Below are the code and all the weights of a small trained network. Each question names an input and a target symbol and asks about switching units off, where a switched-off unit gives its printed mean instead of its output.

import numpy as np


def w(rows, s, z=0):
    codes = np.array(rows[::2]) - 128.0
    scale = np.full(codes.shape[1], s)
    scale[-1] = z or s
    return codes * scale


def norm(h):
    return h / np.sqrt((h * h).mean(-1, keepdims=True) + 1e-5)


def f(y):
    return y / 2 * (1 + np.tanh(0.7978845608 * (y + 0.044715 * y**3)))


def softmax(a):
    e = np.exp(a - a.max(-1, keepdims=True))
    return e / e.sum(-1, keepdims=True)


def log_softmax(a):
    a = a - a.max(-1, keepdims=True)
    return a - np.log(np.exp(a).sum(-1, keepdims=True))


def net(x, mask):
    ids = ['αβμξπσφ'.index(c) for c in x.split()]
    T = len(ids)
    res = E[ids] + P[:T]
    u = 0
    for l in range(2):
        q, k, v = (norm(res) @ M[l].T for M in (Q, K, V))
        z = softmax(np.where(np.tri(T) > 0, q @ k.T / 2**0.5, -1e9)) @ v
        res = res + np.where(mask[u], z, O[l][:, -1]) @ O[l][:, :-1]
        u += 1
        y = f(norm(res) @ A[l][:, :-1].T + A[l][:, -1])
        res = res + np.where(mask[u : u + 4], y, B[l][:, -1]) @ B[l][:, :-1]
        u += 4
    return log_softmax(norm(res)[-1] @ U[:, :-1].T + U[:, -1])


Q, K, V, O, A, B = {}, {}, {}, {}, {}, {}
E = w([
[135,148,232,201,55,96,154,125,203,170],'α',
[10,233,198,155,93,227,185,36,46,103],'β',
[137,94,132,59,146,86,68,16,104,169],'μ',
[194,133,73,143,131,170,142,98,139,6],'ξ',
[145,83,93,95,173,70,232,92,134,146],'π',
[136,143,50,64,47,99,122,98,186,157],'σ',
[42,64,174,118,85,48,107,140,121,46],'φ',
],0.023)
P = w([
[238,99,125,78,196,48,106,249,213,51],'0',
[160,121,121,134,210,69,77,204,180,122],'1',
[168,100,141,112,165,93,103,163,166,122],'2',
[158,99,139,110,148,110,116,144,149,135],'3',
[146,101,142,106,138,118,130,127,137,143],'4',
[145,101,136,115,125,128,142,110,116,138],'5',
[131,106,140,117,121,134,155,94,110,142],'6',
[121,111,132,125,114,136,165,77,96,127],'7',
[104,120,138,130,115,138,173,58,95,127],'8',
[95,131,147,142,115,137,178,44,85,123],'9',
[73,134,153,149,110,145,175,25,81,112],'10',
],0.014)
Q[0] = w([
[54,233,108,173,136,138,99,249,83,189],'L0H0',
[120,97,93,180,254,190,86,197,77,191],'L0H0',
],0.0058)
K[0] = w([
[250,67,167,89,200,74,62,211,193,106],'L0H0',
[233,57,78,92,134,43,45,233,255,134],'L0H0',
],0.0068)
V[0] = w([
[106,166,1,72,3,105,26,190,151,158],'L0H0',
[208,41,19,185,115,52,181,126,135,191],'L0H0',
],0.0054)
O[0] = w([
[133,147,189,38,80,99,194,65,37,1,1],'L0H0',
[142,148,192,203,31,101,92,92,148,99,108],'L0H0',
],0.011,0.0013)
A[0] = w([
[110,188,138,157,110,186,147,149,88,94,165],'L0N0',
[70,147,246,160,87,124,125,171,101,79,2],'L0N1',
[144,132,76,117,143,183,34,85,122,123,184],'L0N2',
[152,82,115,119,214,145,76,126,44,90,32],'L0N3',
],0.014,0.0041)
B[0] = w([
[50,108,168,121,32,173,215,77,179,64,164],'L0N0',
[248,92,44,3,139,182,168,211,104,164,185],'L0N1',
[170,182,196,160,79,139,178,105,179,165,254],'L0N2',
[148,86,57,77,142,178,76,73,140,79,181],'L0N3',
],0.013,0.005)
Q[1] = w([
[76,200,30,3,46,93,57,90,184,163],'L1H0',
[86,128,66,144,87,202,111,252,118,78],'L1H0',
],0.012)
K[1] = w([
[20,117,138,82,114,133,181,42,58,78],'L1H0',
[224,75,66,8,185,141,138,177,167,88],'L1H0',
],0.012)
V[1] = w([
[116,108,174,109,129,48,86,64,59,215],'L1H0',
[79,200,181,132,79,162,1,145,141,156],'L1H0',
],0.01)
O[1] = w([
[152,122,173,83,250,102,129,196,171,106,135],'L1H0',
[133,131,162,31,53,163,93,118,133,68,2],'L1H0',
],0.014,0.0057)
A[1] = w([
[183,162,129,136,177,179,149,186,158,43,118],'L1N0',
[143,58,188,140,168,107,133,92,74,212,112],'L1N1',
[188,222,83,101,87,198,149,179,162,183,11],'L1N2',
[121,127,90,88,118,253,131,138,120,179,113],'L1N3',
],0.013,0.011)
B[1] = w([
[128,165,142,200,101,222,44,42,113,203,156],'L1N0',
[99,168,159,81,22,65,151,76,57,109,240],'L1N1',
[30,251,189,19,128,174,112,119,75,135,194],'L1N2',
[163,121,239,146,158,69,95,161,119,31,254],'L1N3',
],0.015,0.0059)
U = w([
[110,238,110,91,102,152,163,132,129,236,4],'α',
[5,109,118,126,146,125,68,149,167,111,195],'β',
[160,120,193,118,211,160,87,117,186,140,194],'μ',
[146,118,122,183,37,162,66,58,68,185,84],'ξ',
[131,168,203,208,138,47,160,161,164,168,52],'π',
[74,132,169,76,63,110,157,169,191,2,175],'σ',
[130,88,54,47,168,184,218,114,153,222,143],'φ',
],0.0096,0.0031)

Each question gives the input, a string of symbols that net reads in full, and the target symbol t.
The units are the heads (2 rows each of Q, K, V and O) and the neurons (one row each of A and B). Each row of codes is followed by its name. A weight is (code - 128) times the scale printed after its matrix; where a second scale follows, it is the last column's (O, A, B and U).
mask holds one flag per unit, layer by layer, with each layer's heads first. A switched-off unit (its flag False) gives its mean, the last column of its rows in O or B, instead of its output. The means were averaged over made-up inputs and are rounded, as every weight is.
A unit's drop is (log p(t) with every unit on - log p(t) with that unit switched off) / (log p(t) with every unit on - log p(t) with every unit switched off).
The circuit of an input: a set's keep is (log p(t) with only the set's units on - log p(t) with every unit switched off) / (log p(t) with every unit on - log p(t) with every unit switched off). Starting from all 10 units, units are removed one at a time, each time the one whose removal leaves the highest keep (on an exact tie, the one counted first), for as long as the keep stays at least 0.8.
circuit, biggest first: the units of the circuit, biggest drop first
top k neurons: the k neurons with the biggest drops, biggest first
top k neurons in layer l: the k neurons of layer l with the biggest drops, biggest first
input π ξ μ σ μ σ ξ σ, target ξ: circuit, biggest first	L0N0; L1H0
input ξ α σ π μ ξ μ ξ σ σ π, target μ: circuit, biggest first	L1H0; L0N1; L0N2
input α σ σ σ π φ μ σ, target π: circuit, biggest first	L0N1; L1H0; L0H0
input μ σ σ σ α μ σ ξ μ, target σ: circuit, biggest first	L1H0; L1N1
input μ σ φ σ α π σ μ ξ, target ξ: top 2 neurons	L1N0; L1N3
input σ β σ β β, target σ: top 2 neurons	L0N0; L1N3
input σ ξ σ, target ξ: circuit, biggest first	L0N0; L1H0; L0H0
input β ξ ξ, target μ: top 4 neurons	L1N3; L0N3; L1N1; L0N2
input β σ α μ, target ξ: circuit, biggest first	L1H0
input σ π σ μ ξ π, target σ: top 3 neurons	L0N2; L0N1; L1N1
input σ σ σ π μ μ φ π, target μ: top 2 neurons	L0N2; L1N0
input σ π β μ, target ξ: circuit, biggest first	L0N0; L1H0
input σ σ φ σ, target φ: top 2 neurons	L1N3; L1N1
input φ σ π π α, target α: top neuron	L0N1
input φ σ σ π μ β μ ξ, target μ: top 2 neurons	L0N3; L1N3
input μ σ π σ β φ, target β: top 2 neurons	L0N1; L0N3
input σ π π β, target σ: top 2 neurons	L0N1; L1N3
input φ φ σ σ π φ σ, target π: circuit, biggest first	L0N1; L1H0
input α σ σ σ σ μ π, target π: top 2 neurons in layer 0	L0N1; L0N3
input μ σ ξ ξ π μ σ σ μ, target σ: top 2 neurons	L1N1; L0N1
input π ξ μ φ μ σ σ π, target ξ: top 2 neurons in layer 0	L0N2; L0N3
input ξ ξ ξ π ξ σ σ σ π, target ξ: top neuron in layer 0	L0N2
